Below is a small trained network, with its code and all its weights. Each question gives an input and a target symbol and asks what happens when units are switched off, that is, made to give their printed mean instead of their output.

import numpy as np


def w(rows, s, z=0):
    codes = np.array(rows[::2]) - 128.0
    scale = np.full(codes.shape[1], s)
    scale[-1] = z or s
    return codes * scale


def f(y):
    return y / 2 * (1 + np.tanh(0.7978845608 * (y + 0.044715 * y**3)))


def softmax(a):
    e = np.exp(a - a.max(-1, keepdims=True))
    return e / e.sum(-1, keepdims=True)


def log_softmax(a):
    a = a - a.max(-1, keepdims=True)
    return a - np.log(np.exp(a).sum(-1, keepdims=True))


def net(x, mask):
    ids = ['γδεθπστψω'.index(c) for c in x.split()]
    T = len(ids)
    res = E[ids] + P[:T]
    q, k, v = (res @ M[0].T for M in (Q, K, V))
    z = softmax(np.where(np.tri(T) > 0, q @ k.T / 4**0.5, -1e9)) @ v
    res = res + np.where(mask[0], z, O[0][:, -1]) @ O[0][:, :-1]
    y = f(res @ A[0][:, :-1].T + A[0][:, -1])
    res = res + np.where(mask[1:17], y, B[0][:, -1]) @ B[0][:, :-1]
    return log_softmax(res[-1] @ U[:, :-1].T + U[:, -1])


Q, K, V, O, A, B = {}, {}, {}, {}, {}, {}
E = w([
[107,140,144,171,209],'γ',
[134,254,130,249,7],'δ',
[192,160,133,85,177],'ε',
[196,120,68,80,121],'θ',
[185,107,209,127,175],'π',
[186,57,135,127,117],'σ',
[112,62,73,181,125],'τ',
[153,28,238,193,153],'ψ',
[116,221,29,98,199],'ω',
],0.0062)
P = w([
[154,149,142,157,121],'0',
[109,90,127,66,172],'1',
[230,98,87,158,239],'2',
[248,148,101,225,201],'3',
[85,210,188,136,33],'4',
[22,129,171,37,62],'5',
[145,41,64,93,255],'6',
[205,60,49,172,223],'7',
[154,245,189,152,82],'8',
],0.0051)
Q[0] = w([
[183,147,89,238,101],'h1',
[2,145,180,75,37],'h1',
[94,18,86,54,210],'h1',
[99,152,129,98,41],'h1',
],0.023)
K[0] = w([
[49,190,181,123,87],'h1',
[115,44,93,55,254],'h1',
[212,164,111,228,171],'h1',
[97,66,143,90,178],'h1',
],0.025)
V[0] = w([
[60,37,9,204,54],'h1',
[187,201,9,19,100],'h1',
[8,194,73,163,231],'h1',
[163,29,139,87,102],'h1',
],0.015)
O[0] = w([
[29,17,84,41,102,5],'h1',
[200,81,27,194,41,123],'h1',
[197,143,165,7,68,86],'h1',
[103,77,95,162,207,65],'h1',
],0.015,0.0027)
A[0] = w([
[129,130,120,122,36,186],'n1',
[187,56,78,124,165,75],'n2',
[64,164,146,131,47,3],'n3',
[126,210,16,89,114,53],'n4',
[68,238,41,73,133,120],'n5',
[103,170,93,186,65,107],'n6',
[106,180,139,172,94,127],'n7',
[60,122,84,116,115,80],'n8',
[167,18,249,143,101,107],'n9',
[152,115,147,61,181,99],'n10',
[115,86,94,168,50,197],'n11',
[169,136,134,78,213,15],'n12',
[206,101,112,110,171,117],'n13',
[125,50,139,91,134,187],'n14',
[189,88,87,149,194,108],'n15',
[112,87,90,102,209,109],'n16',
],0.011,0.0036)
B[0] = w([
[104,135,69,158,212,255],'n1',
[52,163,76,66,35,178],'n2',
[57,42,184,89,56,135],'n3',
[115,168,104,213,69,197],'n4',
[133,185,95,210,81,169],'n5',
[124,109,134,48,94,246],'n6',
[166,80,130,129,119,226],'n7',
[190,195,119,117,118,168],'n8',
[179,187,138,222,106,165],'n9',
[152,140,127,52,86,196],'n10',
[83,197,170,115,200,231],'n11',
[73,179,204,119,150,200],'n12',
[138,89,136,141,57,207],'n13',
[224,122,168,146,203,185],'n14',
[115,29,168,161,99,238],'n15',
[137,75,2,108,151,242],'n16',
],0.016,0.0064)
U = w([
[143,198,187,32,65,67],'γ',
[86,127,141,133,118,47],'δ',
[191,58,167,152,58,181],'ε',
[4,81,129,42,29,38],'θ',
[129,133,208,244,215,117],'π',
[78,37,52,189,181,44],'σ',
[192,123,86,67,184,164],'τ',
[66,150,136,94,210,252],'ψ',
[125,209,72,217,122,154],'ω',
],0.0035)

Each question gives the input, a string of symbols that net reads in full, and the target symbol t.
The units are the heads (4 rows each of Q, K, V and O) and the neurons (one row each of A and B). Each row of codes is followed by its name. A weight is (code - 128) times the scale printed after its matrix; where a second scale follows, it is the last column's (O, A, B and U).
mask holds one flag per unit, heads first, then neurons. A switched-off unit (its flag False) gives its mean, the last column of its rows in O or B, instead of its output. The means were averaged over made-up inputs and are rounded, as every weight is.
A unit's drop is (log p(t) with every unit on - log p(t) with that unit switched off) / (log p(t) with every unit on - log p(t) with every unit switched off).
The circuit of an input: a set's keep is (log p(t) with only the set's units on - log p(t) with every unit switched off) / (log p(t) with every unit on - log p(t) with every unit switched off). Starting from the 12 units with the biggest drops (on a tie, the unit counted first), units are removed one at a time, each time the one whose removal leaves the highest keep (on an exact tie, the one counted first), for as long as the keep stays at least 0.8.
circuit, biggest first: the units of the circuit, biggest drop first
top k neurons: the k neurons with the biggest drops, biggest first
drop of u: that unit's drop, to one decimal
input ε σ τ σ γ γ γ τ γ, target γ: circuit, biggest first -> h1, n10
input θ σ ω ω π γ ω ψ, target π: circuit, biggest first -> h1, n16
input τ π τ ω ε, target π: circuit, biggest first -> h1, n16
input ψ ε ω ε ψ σ, target ω: circuit, biggest first -> h1, n1, n4
input θ ε ε ψ σ ε γ, target ψ: circuit, biggest first -> h1, n12, n16
input ω τ ω σ ω, target τ: circuit, biggest first -> h1, n14, n8
input σ ε γ σ θ σ τ, target σ: top 2 neurons -> n16, n15
input ε ε ω ε ψ ψ, target ω: circuit, biggest first -> h1, n1, n9
input τ γ π π, target τ: circuit, biggest first -> h1, n14, n16, n10
input ε τ τ θ ε, target τ: circuit, biggest first -> h1, n14, n16, n8
input τ σ ω θ ψ θ τ π ω, target θ: circuit, biggest first -> h1, n6, n2
input τ θ ω τ ε, target θ: circuit, biggest first -> h1, n2, n6
input ε π τ π γ, target π: top neuron -> n16
input ε θ π θ, target ε: top neuron -> n15
input τ τ ψ σ θ ω ε π τ, target ω: top 2 neurons -> n1, n4
input ε σ δ ω, target ω: top 3 neurons -> n5, n4, n15
input ψ ω τ π π, target ω: top 3 neurons -> n1, n9, n4
input π γ θ σ σ, target γ: top 3 neurons -> n10, n16, n15
input π ε ε σ σ ψ ω, target σ: drop of n16 -> 0.3
input ψ τ π τ τ ε θ, target τ: drop of h1 -> 1.6
input π ω π ε ω σ σ γ, target ω: drop of h1 -> 1.6
